Below is a small trained network, with its code and all its weights. Each question gives an input and a target symbol and asks what happens when units are switched off, that is, made to give their printed mean instead of their output.

import numpy as np


def w(rows, s, z=0):
    codes = np.array(rows[::2]) - 128.0
    scale = np.full(codes.shape[1], s)
    scale[-1] = z or s
    return codes * scale


def norm(h):
    return h / np.sqrt((h * h).mean(-1, keepdims=True) + 1e-5)


def f(y):
    return y / 2 * (1 + np.tanh(0.7978845608 * (y + 0.044715 * y**3)))


def softmax(a):
    e = np.exp(a - a.max(-1, keepdims=True))
    return e / e.sum(-1, keepdims=True)


def log_softmax(a):
    a = a - a.max(-1, keepdims=True)
    return a - np.log(np.exp(a).sum(-1, keepdims=True))


def net(x, mask):
    ids = ['Δαβγεηθλξτψω'.index(c) for c in x.split()]
    T = len(ids)
    res = E[ids] + P[:T]
    u = 0
    for l in range(3):
        r = norm(res)
        for j in range(2):
            rows = slice(2 * j, 2 * j + 2)
            q, k, v = (r @ M[l][rows].T for M in (Q, K, V))
            z = softmax(np.where(np.tri(T) > 0, q @ k.T / 2**0.5, -1e9)) @ v
            o = O[l][rows]
            res = res + np.where(mask[u + j], z, o[:, -1]) @ o[:, :-1]
        u += 2
        y = f(norm(res) @ A[l][:, :-1].T + A[l][:, -1])
        res = res + np.where(mask[u : u + 4], y, B[l][:, -1]) @ B[l][:, :-1]
        u += 4
    return log_softmax(norm(res)[-1] @ U[:, :-1].T + U[:, -1])


Q, K, V, O, A, B = {}, {}, {}, {}, {}, {}
E = w([
[140,110,162,146,21,143,171,121],'Δ',
[54,120,183,220,174,17,58,103],'α',
[219,115,220,150,156,153,151,160],'β',
[159,112,92,56,132,117,132,191],'γ',
[178,134,87,57,175,66,97,166],'ε',
[138,165,58,91,86,80,133,27],'η',
[137,138,110,50,104,138,139,185],'θ',
[169,68,155,95,210,212,103,152],'λ',
[154,137,92,46,111,131,131,175],'ξ',
[120,170,71,118,187,82,170,218],'τ',
[105,67,50,92,181,218,98,109],'ψ',
[130,248,14,125,104,188,193,84],'ω',
],0.014)
P = w([
[110,31,111,41,88,41,182,169],'0',
[140,55,71,152,23,129,20,208],'1',
[55,99,216,43,102,85,127,152],'2',
[188,110,120,201,60,124,56,155],'3',
[43,112,239,69,118,115,104,114],'4',
[180,138,177,227,58,155,84,127],'5',
[35,113,254,74,129,127,93,103],'6',
[182,160,211,247,60,189,133,129],'7',
],0.0087)
Q[0] = w([
[98,104,197,109,155,86,109,217],'0.h1',
[4,181,220,5,175,75,105,141],'0.h1',
[60,75,254,37,203,115,107,232],'0.h2',
[71,162,109,164,170,136,188,125],'0.h2',
],0.0078)
K[0] = w([
[134,89,188,162,156,159,89,70],'0.h1',
[127,158,168,172,124,205,129,1],'0.h1',
[123,118,172,180,140,191,143,51],'0.h2',
[86,133,105,170,152,144,174,137],'0.h2',
],0.011)
V[0] = w([
[174,68,204,126,59,125,143,127],'0.h1',
[163,146,115,47,45,96,85,1],'0.h1',
[121,154,164,155,79,78,183,87],'0.h2',
[147,210,134,81,189,118,111,227],'0.h2',
],0.0058)
O[0] = w([
[186,108,94,226,136,128,178,209,137],'0.h1',
[50,115,91,127,98,104,162,152,82],'0.h1',
[159,213,134,108,86,81,133,136,85],'0.h2',
[148,78,155,51,71,93,255,119,251],'0.h2',
],0.0079,0.0026)
A[0] = w([
[27,51,83,177,91,100,135,172,166],'0.n1',
[2,172,52,166,44,81,160,168,158],'0.n2',
[222,153,32,177,76,151,121,229,252],'0.n3',
[180,103,193,47,204,117,200,165,25],'0.n4',
],0.0076,0.0034)
B[0] = w([
[227,101,121,59,117,136,122,32,197],'0.n1',
[185,74,25,76,67,123,17,155,207],'0.n2',
[179,145,254,108,148,122,153,62,254],'0.n3',
[70,82,192,158,142,163,202,211,200],'0.n4',
],0.0067,0.0075)
Q[1] = w([
[80,167,63,227,108,156,91,133],'1.h1',
[114,156,62,158,200,92,151,116],'1.h1',
[224,105,85,202,1,153,137,69],'1.h2',
[249,68,148,178,199,198,125,115],'1.h2',
],0.0087)
K[1] = w([
[120,116,117,112,164,76,47,35],'1.h1',
[52,121,103,178,174,68,173,195],'1.h1',
[221,91,114,9,114,28,119,222],'1.h2',
[253,45,202,87,243,168,151,255],'1.h2',
],0.0083)
V[1] = w([
[111,166,178,63,37,254,111,128],'1.h1',
[223,156,122,69,191,205,185,202],'1.h1',
[50,22,194,231,156,28,52,95],'1.h2',
[90,156,164,146,56,58,81,132],'1.h2',
],0.0066)
O[1] = w([
[174,109,5,151,120,142,104,139,162],'1.h1',
[119,121,86,146,71,127,23,92,254],'1.h1',
[96,2,197,162,122,33,20,87,131],'1.h2',
[119,63,135,140,85,34,138,142,127],'1.h2',
],0.0078,0.0047)
A[1] = w([
[216,142,128,208,51,193,40,108,2],'1.n1',
[233,166,104,154,102,86,15,100,10],'1.n2',
[254,156,126,169,122,163,98,26,86],'1.n3',
[148,88,153,195,142,156,98,111,16],'1.n4',
],0.011,0.0046)
B[1] = w([
[214,144,136,83,101,168,113,52,212],'1.n1',
[206,116,83,98,82,254,141,104,222],'1.n2',
[166,101,160,136,65,117,24,83,255],'1.n3',
[123,166,101,66,108,113,182,218,141],'1.n4',
],0.015,0.0084)
Q[2] = w([
[19,154,105,151,255,176,127,126],'2.h1',
[67,120,57,132,196,170,124,117],'2.h1',
[135,102,154,67,86,132,96,198],'2.h2',
[145,139,108,175,87,152,35,116],'2.h2',
],0.011)
K[2] = w([
[4,87,50,85,192,218,118,205],'2.h1',
[23,82,85,184,244,181,128,156],'2.h1',
[135,69,204,130,136,212,69,129],'2.h2',
[183,143,37,2,48,128,141,86],'2.h2',
],0.0082)
V[2] = w([
[190,124,66,104,91,114,97,107],'2.h1',
[115,170,206,172,68,187,169,132],'2.h1',
[123,79,192,204,140,116,145,181],'2.h2',
[190,101,153,2,93,126,140,112],'2.h2',
],0.0074)
O[2] = w([
[239,224,195,125,175,125,171,150,202],'2.h1',
[204,8,61,111,139,3,155,140,142],'2.h1',
[252,250,88,151,178,180,131,182,84],'2.h2',
[49,130,180,206,156,48,68,62,246],'2.h2',
],0.007,0.012)
A[2] = w([
[52,205,73,133,66,113,203,158,73],'2.n1',
[120,94,162,121,7,154,201,155,1],'2.n2',
[63,150,166,131,163,104,162,153,37],'2.n3',
[84,116,36,81,90,121,100,102,121],'2.n4',
],0.011,0.0032)
B[2] = w([
[91,138,92,228,32,127,94,144,193],'2.n1',
[167,143,101,190,250,131,58,89,172],'2.n2',
[175,105,78,119,86,155,194,84,197],'2.n3',
[137,186,125,97,218,87,151,204,254],'2.n4',
],0.014,0.0029)
U = w([
[222,122,102,97,66,216,70,103,161],'Δ',
[128,111,199,156,77,31,69,143,132],'α',
[199,192,197,161,163,139,188,204,200],'β',
[183,77,96,124,249,137,182,65,3],'γ',
[111,112,145,9,67,129,254,117,63],'ε',
[186,151,40,12,152,62,126,174,65],'η',
[165,152,80,195,202,144,87,134,27],'θ',
[119,54,125,110,131,223,132,225,158],'λ',
[157,162,81,176,191,128,103,126,46],'ξ',
[146,66,57,202,82,152,206,153,173],'τ',
[39,196,156,90,199,205,129,69,229],'ψ',
[82,238,121,129,27,150,104,223,173],'ω',
],0.0065,0.0024)

Each question gives the input, a string of symbols that net reads in full, and the target symbol t.
The units are the heads (2 rows each of Q, K, V and O) and the neurons (one row each of A and B). Each row of codes is followed by its name. A weight is (code - 128) times the scale printed after its matrix; where a second scale follows, it is the last column's (O, A, B and U).
mask holds one flag per unit, layer by layer, with each layer's heads first. A switched-off unit (its flag False) gives its mean, the last column of its rows in O or B, instead of its output. The means were averaged over made-up inputs and are rounded, as every weight is.
A unit's drop is (log p(t) with every unit on - log p(t) with that unit switched off) / (log p(t) with every unit on - log p(t) with every unit switched off).
The circuit of an input: a set's keep is (log p(t) with only the set's units on - log p(t) with every unit switched off) / (log p(t) with every unit on - log p(t) with every unit switched off). Starting from the 12 units with the biggest drops (on a tie, the unit counted first), units are removed one at a time, each time the one whose removal leaves the highest keep (on an exact tie, the one counted first), for as long as the keep stays at least 0.8.
circuit, biggest first: the units of the circuit, biggest drop first
most important unit: the unit with the biggest drop
k most important neurons: the k neurons with the biggest drops, biggest first
k most important neurons of layer l: the k neurons of layer l with the biggest drops, biggest first
which heads matter: for each layer, one digit per head in row order, 1 if its drop is at least 0.15 and else 0, layers parted by /
input η τ θ, target η: which heads matter	10 / 00 / 00
input α α ξ, target α: circuit, biggest first	[1.h2]
input ε τ ε γ ε γ τ, target τ: which heads matter	01 / 01 / 00
input Δ τ ε Δ β τ τ τ, target β: which heads matter	01 / 00 / 01
input τ τ θ, target θ: circuit, biggest first	[2.n2, 1.n3, 1.n1, 0.h1]
input α η ε θ γ τ ε, target η: 2 most important neurons of layer 1	[1.n3, 1.n2]
input γ ε β, target β: which heads matter	00 / 00 / 00
input α λ α α τ ω θ, target ω: which heads matter	10 / 01 / 00
input Δ θ ψ ε τ, target ψ: which heads matter	01 / 00 / 10
input Δ τ η τ τ, target η: circuit, biggest first	[0.n2, 0.h1, 2.n4]
input λ Δ η τ τ, target η: circuit, biggest first	[0.h1, 2.n4, 0.n2]
input θ α θ α η α, target β: which heads matter	01 / 10 / 01
input α ω τ, target ω: which heads matter	00 / 01 / 00
input η α τ α τ γ ψ τ, target β: which heads matter	11 / 00 / 01
input τ Δ τ α τ ε λ, target λ: most important unit	1.n3
input α α λ ε ω λ ω α, target β: which heads matter	00 / 10 / 01
input γ τ τ ε τ τ ε, target ε: which heads matter	00 / 00 / 00
input α τ θ β Δ α ξ, target α: 2 most important neurons	[0.n1, 0.n2]
input γ Δ τ λ ξ, target λ: 3 most important neurons	[1.n3, 0.n4, 1.n1]
input τ ε γ, target γ: which heads matter	01 / 00 / 00
input α α η, target η: circuit, biggest first	[0.h1, 0.n2, 2.n4]
input β γ α η τ θ ψ, target ψ: most important unit	0.n3
input τ λ τ, target λ: 2 most important neurons	[1.n3, 1.n1]
input γ Δ ω ε γ, target ω: 3 most important neurons	[1.n3, 2.n1, 1.n1]
